In the rows, zero is written as 128.
Here are made-up objects, facts about them, and rows of numbers that follow some of those facts. Name the object behind each unnamed row.

There are 3 kinds of fact about the objects: ψ, φ, Ω.
mova (ψ b) (φ lera)
tapom (ψ b) (φ griban) (Ω brutas)
rasizo (ψ b)
branis (ψ b)
sizan (ψ a) (φ ripu)
skasen (ψ b) (φ sedamol)
bigum (ψ b)
grisukil (ψ b)
ploder (ψ b)
labuklel (ψ a) (φ putros, stuzul) (Ω melil)
grepla (ψ a) (φ vudrum, putros) (Ω stelel)
trotruk (ψ a) (φ lamusun)
rori (ψ b) (φ datres)
litas (ψ a) (φ ripu, skamil)
grimem (ψ b) (φ lages)
fedra (ψ b)
bragrik (ψ b) (φ kimer)
ralo (ψ a) (φ nedela, steplu, meplas, plari)
ploklok (ψ a)
plekla (ψ b) (φ nedela)
lobredi (ψ b) (φ rifan)
stibrak (ψ b) (Ω kugrok)
lebo (ψ a) (Ω litas)
sitris (ψ a) (φ grepla)
karo (ψ b) (φ zeski)
sotek (ψ b) (Ω fiflik)
zosto (ψ a) (φ plekla)
kimam (ψ a) (Ω soskir)
foros (ψ b) (φ zeski, bovis)
stusten (ψ b) (φ kobos)
nedela (ψ b) (φ biplo) (Ω gebrim)
maribrik (ψ b)
lera (ψ a)
bonek (ψ b) (φ bigum)
plogun (ψ a) (φ nutri)
grebu (ψ a) (φ gipum) (Ω ploder)
nabe (ψ b) (Ω kimam)
sobe (ψ a) (φ stuzul)
gebrim (ψ b) (φ tepa)
biriska (ψ a) (φ grinu, lonil, stuzul)
ripu (ψ a) (φ branis, fuflas)
datar (ψ a)
plutrato (ψ a) (φ biplo) (Ω ploskebru)
nastek (ψ a) (φ gefos)
flafom (ψ b) (φ stobrok)
stuzul (ψ a)
lega (ψ b) (φ griban) (Ω bobedre)
soskir (ψ b) (φ skipifil) (Ω duklek)
fuflas (ψ b) (φ grimem)
ploskebru (ψ b)
bira (ψ b)
plari (ψ a)
brutas (ψ a) (φ lobredi) (Ω fezil)
lamusun (ψ a) (φ plutrato)
troval (ψ a)
plobruk (ψ a) (φ labuklel, dagu)
rozes (ψ a) (φ rifan)
flubunel (ψ b) (φ bragrik)
brinam (ψ a)
fodril (ψ b) (φ bebefel)
steklam (ψ b) (φ ploder, brofas)
kimer (ψ a)
fegru (ψ a) (φ lustostor)
bovis (ψ b)
plidru (ψ a)
pedrin (ψ b) (φ grimem, kugrok) (Ω sitris)
rifan (ψ a) (φ stuzul)
gafam (ψ b)
bromo (ψ a)
nofun (ψ a) (φ flafom)
druflok (ψ a) (φ datar, tozo) (Ω zofu)
skamil (ψ a) (φ meplas)
breviplak (ψ b) (φ nofun)
sedamol (ψ b) (φ nedela, plozok)
drodem (ψ a) (φ branis, datar) (Ω plevu)
pabefem (ψ b)
meplas (ψ b) (Ω labuklel)
dreklin (ψ b)
flopak (ψ a) (Ω pedrin)
pligur (ψ a) (φ nelo, datar)
brofas (ψ b) (φ pibre)
bredek (ψ a) (φ fuflas)
briskam (ψ a) (φ lobredi, fedra, flizu)
nelo (ψ b) (φ plidru)
lages (ψ a) (φ stuzul)
kliplo (ψ b) (φ lera, dekom)
tibre (ψ b) (φ beple) (Ω gafam)
fefim (ψ a) (Ω tepum)
klokam (ψ a) (φ lages, putros)
ridis (ψ a) (φ tepa, fedra, grebu)
trotam (ψ b) (φ lera)
mibrol (ψ b) (Ω troval)
kugrok (ψ a) (φ biplo)
kobos (ψ b)
vudrum (ψ b)
vegogen (ψ b) (Ω nofun)
piti (ψ b) (φ zodim)
gipum (ψ b) (φ nelo)
gozu (ψ a) (Ω dofo)
bobedre (ψ a)
zofu (ψ a) (Ω gifim)
steplu (ψ b)
studos (ψ a) (φ zuskidim) (Ω sarel)
fiflik (ψ a) (φ nedela) (Ω brinam)
tratel (ψ b) (φ piti)
fezil (ψ a)
pivir (ψ b) (Ω ploklok)
zutra (ψ a) (φ zodim, bonek, bromo)
dritrok (ψ b) (φ branis, dreklin, biplo) (Ω sobe)
stobrok (ψ b)
gibu (ψ a) (φ fuflas, dreklin)
lonil (ψ b)
sarel (ψ b) (Ω drodem)
dekom (ψ b)
mupapluk (ψ b) (φ grimem, taskem)
tozo (ψ a) (Ω tratel)
pakal (ψ a) (φ plidru)
trilal (ψ b) (φ platra)
gruti (ψ a) (φ nutri, nelur, flafom)
putros (ψ b)
plozok (ψ b)
zuskidim (ψ b) (φ griban, grebu)
rasum (ψ b) (φ fuflas, taskem)
nutri (ψ b)
bustal (ψ a) (φ zodim)
platra (ψ a)
duklek (ψ a)
zeski (ψ a) (φ pabefem)
buklol (ψ a) (φ ralo)
bratetras (ψ a)
faflir (ψ b) (φ bredek, platok)
skipifil (ψ a)
beple (ψ a) (φ bustal) (Ω grebu)
plevu (ψ a)
zodim (ψ b) (φ pakal, kugrok) (Ω maribrik)
dofo (ψ a) (φ lera)
grinu (ψ b)
lukun (ψ b) (φ plari)
dite (ψ a) (φ rasizo)
gefos (ψ a)
datres (ψ b) (φ druflok)
plonu (ψ b) (Ω flubunel)
treskas (ψ b) (Ω tibre)
griban (ψ b) (φ platra)
stelel (ψ b) (φ bebefel)
biplo (ψ a)
bebefel (ψ a)
gifim (ψ b) (φ grimem) (Ω grisukil)
taskem (ψ a)
tepa (ψ b) (φ mibrol)
melil (ψ b) (φ stobrok) (Ω vegogen)
pivel (ψ b) (φ lobredi)
pibre (ψ a) (φ plidru)
lustostor (ψ a) (φ gipum, plari)
nelur (ψ a) (φ lages)
platok (ψ b)
fipife (ψ b) (Ω lega)
tepum (ψ b) (φ datar, taskem) (Ω gozu)
flizu (ψ a) (φ bebefel)
dagu (ψ b)
drika (ψ a) (φ zosto, pligur)

Some rows with their names:
gibu: [120 156  92 140 163 186 146 151 102  75 111  88 121 133  64  99  67 139
 132  71 112 112 116 150 136 130 129 148 151 135 140 153  80]
bromo: [165 175 122 163  94 150 113 150 161 111 128 143 116 135 105  94 141 109
 146  95 168 128 150 191 144  97 152 119 113 119 115 113 138]
gruti: [140 115 122 129 153 162 120 120  64 132 110  95 127 146  72 121  58 151
 151 100  73  90  58 139 112 136 112 145 147 144 145 123  70]
nelur: [154 153 172 129 148 130 123 116  89 156 105  46 161 123  82 105  93 122
 143  81 112  67 119 136 105 131 128 137 136 161 154 118  60]
sobe: [148 171 142 138 181 147 118 167  84 195  78  63 162  97  39 142  64 129
 166 134 131  66  89  98 151 158 116 132 111 184 139 144  67]
grebu: [155 200 126 158  74 174 102 110 125  99 122 160 150 101 125 118 157 145
 130 132 146 109 152 204 120  88 102  52  94 111  92 103 158]
litas: [106 149  77 158 160 182 145 174 110  90 122  93 144 120  65 135  73 138
 133  81 125 124 129 152 151 122 115 145 136 122  93 174 111]
tratel: [ 78 142 100 147 181 144 156 185 135  78 177 171 118  76 173 176 160 188
  97  97 126 164 127 119 130 121  90 144 121 116 116 124 142]
nofun: [184 104 142 171 146 122 106 147 109 180 137  92 154 138  91 122 109 124
 152  91 116  95  92 153 139  96 137 176 138 127 116 106  84]
mibrol: [136 125 180  83  88 123 119  60 133 145 115 145 132 117 180 119 172 116
 117 218 121 154 168 122 106 127 108  66 121 120 136 120 176]
trilal: [105 122 124 118 129 134 120  94 101 151 150 180 126  99 164 174 132 161
 121 210 108 147 110  99 120 139  86  89 125 123 107 129 169]
plobruk: [140 145 135 123 146 155 141 105  60 143  95  66 151 110  56 124  59 134
 147 101  91  76  98 130 109 136 112 126 145 149 130 127  67]
bredek: [140 161 134 139 141 148 137 145 124 106 111  79 120 137  79  81 100 123
 136  66 133  91 136 152 124 119 139 139 139 147 156 130  68]
bonek: [108 117 121 118 141 120 133 134 147 121 159 169 104 134 161 130 156 138
 111 147 140 160 124 116 135 131 122 132 117 122 148 122 149]
bigum: [117 118 138 122 124 102 123 142 167 125 147 156 116 127 176 131 181 121
 113 144 161 155 145 123 131 122 127 137 127 135 143 112 151]
stobrok: [138  94 187 114 123  58 126 119 143 172 133 112 125 140 181 124 181 125
 128 135 145 122 115 101 114 134 152 166 137 143 176 103 111]
fedra: [133 183 198 103 118 104 140  95 135 168 115 122 164  82 189 157 179 136
 105 181 160 106 169  92 110 124 114  70  97 134 123 133 171]
dite: [160  94  98 152  88 122 108 114 100 145 118 149 136 152  81 148  80 126
 154 118 105 118  96 153 143 130 134 143 130  99  89 119 117]

Rows to name:
No name comes twice in this set of rows, the named rows included.
[162 191 164 152 125 136 120 154 156 117 117  82 130 131 111  66 155 109
 141  56 174  95 138 180 111  96 151 145 126 154 172  97  87]  taskem
[101 131 176  81 169 128 153  87  80 147 111  91 148  93 147 155 122 153
 113 165  96  99 116  72  99 162  94 104 136 157 165 143 114]  pivel
[161 208 147 178 106 143 102 158 186 102 134 121 112 134 127  63 174 114
 131  75 195 115 141 199 127  87 158 133 111 143 152  89 110]  datar
[106 112 141  98 135 109 143  81  87 163 130 132 146  98 151 180 119 150
 111 191 100 123 118  82 121 155  94  96 120 120 115 143 154]  fodril
[192 184 214 123 119  95 127 113 128 182  85  26 183 117  96  91 142  92
 141  67 157  52 169 143 101 123 159 129 113 158 154 108  79]  stuzul
[161 115 128 139 135 133 122 115  87 150 113 104 139 136  68 115  87 129
 155  95  97  93  80 154 123 128 128 150 145 145 131 104  80]  plogun
[104 187  68 175 129 161 118 167 169  93 147  99 157 148 113 107 110 107
 125  41 194  97 164 145 121 106 155 139 131 115  93 173 128]  kugrok
[114 169  82 158 163 202 101 158 129  70 134 121  91 146  84  81  75 127
 139 103 141 123  90 174 142 100 127 121 151 151 141 148  99]  drodem
[168 215 149 183  92 154  92 140 175 124 132 159 127 114 139  88 173 122
 137 108 193 121 146 206 125  71 145  89  88 135 117  93 146]  plidru
[114  36 129 128 145  94 135 119 105 141 177 148 137 134 180 169 144 152
 124 142  91 147  84 105 138 118 109 163 135 100 110 137 141]  flubunel
[131 191  98 182 133 193 108 160 141  78 137 154  95 115 103  95 124 152
 139 110 149 131 108 203 139  82 120  99 124 136 119 104 118]  pligur
[175 193 115 173 109 129 135 146 169 106 133 163  88  96 111 106 140 146
 120  43 145 143 135 197 102  95 134 157 122 142 129  61  99]  tozo

The same objects again, as new rows of numbers:
Known rows:
putros: [137 124 143 110 137 129 132 137 131  97 117 151 129 134 121 124 135 119
 106 164 117 146 131 144 124 125 149 124 135 134 114 120 123 115 143 128
 126  83 135 152 107 149 123]
dritrok: [130 115 132 118 137 112 116 114 116 131 124 118 120  87 145 140 105 135
 102 170 133 111 115 110 133 139 120 130 167 128 135 129 109 142 157 130
 114 120 136 113 111 113 167]
bragrik: [126 111 121 134 127 134 128 115 128 110 119 135 116 143 132 123 116 129
 121 140 127 132 127 121 128 134 134 129 134 137 125 139 125 121 114 133
 122 130 128 126 120 123 127]
rori: [133 116 129 132 127 124 121 111 120 121 129 127 118 117 139 133 114 131
 115 146 127 120 126 118 135 136 129 129 150 135 129 134 125 123 121 129
 116 134 137 121 119 115 142]
zeski: [125 140 115 132 127 138 135 144 143 134 120 138 128 144 121 117 122 133
 150 101 127 136 132 124 118 130 125 126 106 124 126 132 130 137 133 136
 135 148 109 127 136 137 106]
gibu: [130 149 132 111 122 109 112 153 121 166 146 125 129  80 131 144 140 138
 125 123 127 116 129 129 132 131 118 129 157 117 135 120 121 145 169 127
 128 131 117 120 123 125 148]
lebo: [122 137 126 130 129 145 138 145 139 145 125 130 126 124 126 116 118 129
 140 120 128 127 134 121 120 130 118 133 105 119 127 125 121 146 142 130
 140 137 111 130 136 133 123]
bonek: [133  89 127 135 125 117 132 102 127 110 105 100 122 147 121 133 139 127
 133 154 155 137 116 125 126 121 125 123 129 133 130 133 110 116 104 130
 125  82 128 129 130 127 132]
pligur: [133 146 127 128 131 121 121 133 127 142 139 111 141 109 132 134 132 130
 136 101 132 116 124 129 130 123 116 129 124 117 137 119 129 144 138 125
 131 154 133 118 152 130 128]
mova: [126 107 120 142 117 138 132 115 128 124 118 138 105 141 132 119 112 132
 131 137 130 133 134 113 130 143 129 127 134 142 127 149 122 119 110 137
 119 140 117 120 106 111 129]
plevu: [137 138 118 122 113 125 118 154 140 139 136 122 131 135 115 134 129 132
 148  82 123 133 131 126 135 123 126 126 124 131 132 125 144 124 100 127
 128 152 112 128 138 125 109]
stobrok: [132 114 127 120 134 135 131 127 134  98 108 149 120 147 123 120 125 126
 118 153 124 149 125 130 124 132 143 124 127 136 118 132 123 119 133 134
 121 111 120 137 113 142 118]
platra: [125 146 123 135 133 145 139 136 138 123 127 134 144 151 125 114 113 122
 144  87 119 127 129 135 123 119 128 130  92 119 126 122 143 134 114 125
 138 162 131 131 159 139 104]
ridis: [117 152 142 150 114 145 140 132 127 158 170 114 131 117 135 126 145 122
 134  97 120 102 144 126 139 123 112 140 117 127 133 118 148 127  97 114
 140 151 149 125 155  98 138]
mibrol: [121 118 137 139 141 152 144 109 130  96 124 134 127 146 138 111 102 117
 112 147 116 123 126 121 125 123 132 134 114 133 122 129 130 127 106 123
 129 134 147 136 136 129 125]
nabe: [128 101 130 126 128 158 130 127 131 111 101 130 110 128 128 128  80 127
 109 141 117 123 115 103 124 130 123 131 119 144 128 131 121 133  93 131
 113 129 119 134 116 122 119]
tapom: [121 117 138 147 128 150 144 105 123 118 133 124 119 132 143 117 102 122
 114 144 122 111 132 109 132 132 122 136 127 136 128 135 128 126  91 124
 128 142 145 124 130 103 145]
flubunel: [131 111 121 141 112 123 121 114 124 121 134 131 113 139 129 134 125 131
 126 125 130 132 132 124 135 134 135 126 147 144 129 140 133 108  98 130
 118 135 132 122 110 112 132]

Name these rows:
No name comes twice in this set of rows, the named rows included.
[139 107 135 114 124 104 118 119 115 133 132 109 121  99 130 145 148 132
 110 168 143 124 122 125 136 130 124 126 169 137 133 127 116 120 136 125
 118  83 139 125 107 117 157]  pedrin
[128 143 122 130 127 123 118 136 124 153 144 109 137 102 134 135 134 134
 137  97 134 110 127 123 132 125 113 130 132 117 139 124 132 143 133 125
 128 156 133 115 150 117 137]  drika
[129 100 129 145 121 125 134 102 123 128 127 103 114 135 129 134 134 129
 127 138 146 122 124 119 133 129 120 129 137 136 132 138 122 118 100 127
 124 110 135 124 120 107 142]  steklam
[123 153 147 123 115 137 137 154 131 157 161 132 131 102 119 125 168 125
 127 124 123 124 150 134 135 121 122 135 129 130 125 114 141 126 139 118
 139 115 135 140 127 120 138]  rozes
[124 148 132 140 135 144 138 131 134 126 143 118 146 138 130 121 120 120
 138  87 120 113 130 137 130 115 125 134  94 119 130 117 150 131 105 119
 139 171 150 129 169 128 114]  grebu
[129 145 137 110 121 125 131 161 133 149 141 137 128 109 117 126 158 129
 125 129 127 140 144 138 125 125 128 129 124 126 121 114 125 128 158 126
 137  99 115 142 117 139 132]  nelur
[131 146 127 105 133 113 113 155 130 150 138 134 138 101 123 135 134 134
 125 124 127 129 129 134 129 129 126 125 137 119 131 115 128 144 164 129
 129 132 117 127 128 138 133]  bredek
[131 118 129 125 131 132 141 131 140 142 111  92 130 130 116 125 148 127
 147 130 153 129 125 125 119 119 106 130 101 116 132 120 103 144 135 127
 144 103 110 132 142 134 126]  beple
[130 153 123 117 117 106 103 152 118 159 155 128 135  95 133 146 135 140
 130 100 121 118 132 131 135 131 125 128 155 122 138 119 138 138 148 128
 122 163 125 111 133 121 138]  litas
[125 127 144 129 130 139 139 122 124 103 138 141 132 141 130 122 130 116
 106 153 113 129 135 140 133 123 140 130 128 138 118 121 139 106 109 121
 130 111 154 145 123 127 130]  lobredi
[116 124 121 139 105 130 128 159 124 155 143 141 120 140 117 133 146 139
 142  72 127 129 133 132 115 138 120 125  93 142 134 137 126 130  99 143
 124 179 122 118 145 115 112]  dofo

